Below is a small trained network, with its code and all its weights. Each question gives an input and a class and asks what happens when units are switched off, that is, made to give their printed mean instead of their output.

import numpy as np


def w(rows, s, z=0):
    codes = np.array(rows[::2]) - 128.0
    scale = np.full(codes.shape[1], s)
    scale[-1] = z or s
    return codes * scale


def f(y):
    return y / 2 * (1 + np.tanh(0.7978845608 * (y + 0.044715 * y**3)))


def log_softmax(a):
    a = a - a.max(-1, keepdims=True)
    return a - np.log(np.exp(a).sum(-1, keepdims=True))


def net(x, mask):
    res = np.array(x, float).reshape(1, 4) / 4 @ E
    y = f(res @ A[0][:, :-1].T + A[0][:, -1])
    res = res + np.where(mask, y, B[0][:, -1]) @ B[0][:, :-1]
    return log_softmax(res[-1] @ U[:, :-1].T + U[:, -1])


A, B = {}, {}
E = w([
[61,128,90,134,77,137,162,188,55,103,145,52],'x0',
[132,31,160,145,89,202,201,127,138,145,225,150],'x1',
[35,104,151,255,90,84,110,49,157,224,118,36],'x2',
[167,191,187,77,217,92,79,95,224,17,131,147],'x3',
],0.0088)
A[0] = w([
[65,15,100,208,24,211,209,158,52,148,172,101,201],'neuron 1',
[188,96,31,72,85,196,172,200,51,155,130,177,136],'neuron 2',
[34,148,95,201,108,62,62,91,133,231,77,112,214],'neuron 3',
[209,142,135,2,172,162,136,164,158,42,172,176,253],'neuron 4',
[141,243,110,26,163,109,88,179,148,32,74,135,109],'neuron 5',
[193,60,212,112,161,175,151,76,193,107,199,190,124],'neuron 6',
[168,210,121,132,181,53,51,94,161,116,22,129,211],'neuron 7',
],0.0064,0.0053)
B[0] = w([
[58,55,77,153,21,60,202,230,117,213,141,93,252],'neuron 1',
[143,138,93,59,130,104,112,179,107,159,68,151,186],'neuron 2',
[107,136,149,190,135,113,150,74,174,171,56,48,221],'neuron 3',
[200,137,105,123,213,165,99,128,114,107,187,254,230],'neuron 4',
[162,160,134,195,205,114,179,154,35,45,165,138,210],'neuron 5',
[100,107,188,44,82,147,69,143,203,162,147,187,192],'neuron 6',
[159,185,134,178,163,195,118,74,145,73,104,121,214],'neuron 7',
],0.0083,0.015)
U = w([
[201,184,130,152,189,157,131,106,47,62,178,158,16],'0',
[43,32,114,191,34,97,184,124,142,189,168,25,184],'1',
[174,97,180,48,140,179,67,81,234,135,170,199,97],'2',
[153,80,42,54,86,120,154,170,75,178,81,152,73],'3',
[138,181,158,197,140,144,112,2,180,141,22,52,250],'4',
],0.0074,0.002)

Each question gives the input, the list of numbers given to net, and the class t.
The units are the neurons (one row each of A and B). Each row of codes is followed by its name. A weight is (code - 128) times the scale printed after its matrix; where a second scale follows, it is the last column's (A, B and U).
mask holds one flag per neuron, in row order. A switched-off neuron (its flag False) gives its mean, the last column of its row in B, instead of its output. The means were averaged over made-up inputs and are rounded, as every weight is.
A unit's drop is (log p(t) with every unit on - log p(t) with that unit switched off) / (log p(t) with every unit on - log p(t) with every unit switched off).
The circuit of an input: a set's keep is (log p(t) with only the set's units on - log p(t) with every unit switched off) / (log p(t) with every unit on - log p(t) with every unit switched off). Starting from all 7 units, units are removed one at a time, each time the one whose removal leaves the highest keep (on an exact tie, the one counted first), for as long as the keep stays at least 0.8.
circuit, biggest first: the units of the circuit, biggest drop first
unit that matters most: the unit with the biggest drop
k most important neurons: the k neurons with the biggest drops, biggest first
drop when u is switched off: that unit's drop, to one decimal
input [-1,-5,1,-2], class 4: unit that matters most : neuron 1
input [5,6,4,8], class 2: circuit, biggest first : [neuron 1; neuron 5]
input [8,-2,2,6], class 0: 3 most important neurons : [neuron 1; neuron 3; neuron 5]
input [-8,-2,-6,-5], class 0: 3 most important neurons : [neuron 1; neuron 4; neuron 3]
input [5,6,-4,3], class 2: 2 most important neurons : [neuron 4; neuron 6]
input [-1,-8,1,-8], class 4: 2 most important neurons : [neuron 3; neuron 1]
input [7,-8,8,-2], class 4: 3 most important neurons : [neuron 3; neuron 7; neuron 6]
input [-6,2,-5,7], class 0: 2 most important neurons : [neuron 5; neuron 4]
input [1,-6,-7,-6], class 0: 2 most important neurons : [neuron 1; neuron 5]
input [2,8,-3,2], class 2: 3 most important neurons : [neuron 6; neuron 4; neuron 5]
input [3,-8,1,4], class 0: 3 most important neurons : [neuron 5; neuron 1; neuron 6]
input [-5,4,-3,-3], class 2: 3 most important neurons : [neuron 6; neuron 1; neuron 5]
input [4,6,-7,2], class 2: 2 most important neurons : [neuron 4; neuron 6]
input [-3,-6,8,-6], class 4: unit that matters most : neuron 3
input [-1,7,5,7], class 2: drop when neuron 1 is switched off : 0.3
input [7,-5,3,1], class 4: drop when neuron 1 is switched off : 0.9
input [-7,-6,-6,6], class 0: drop when neuron 5 is switched off : 0.2
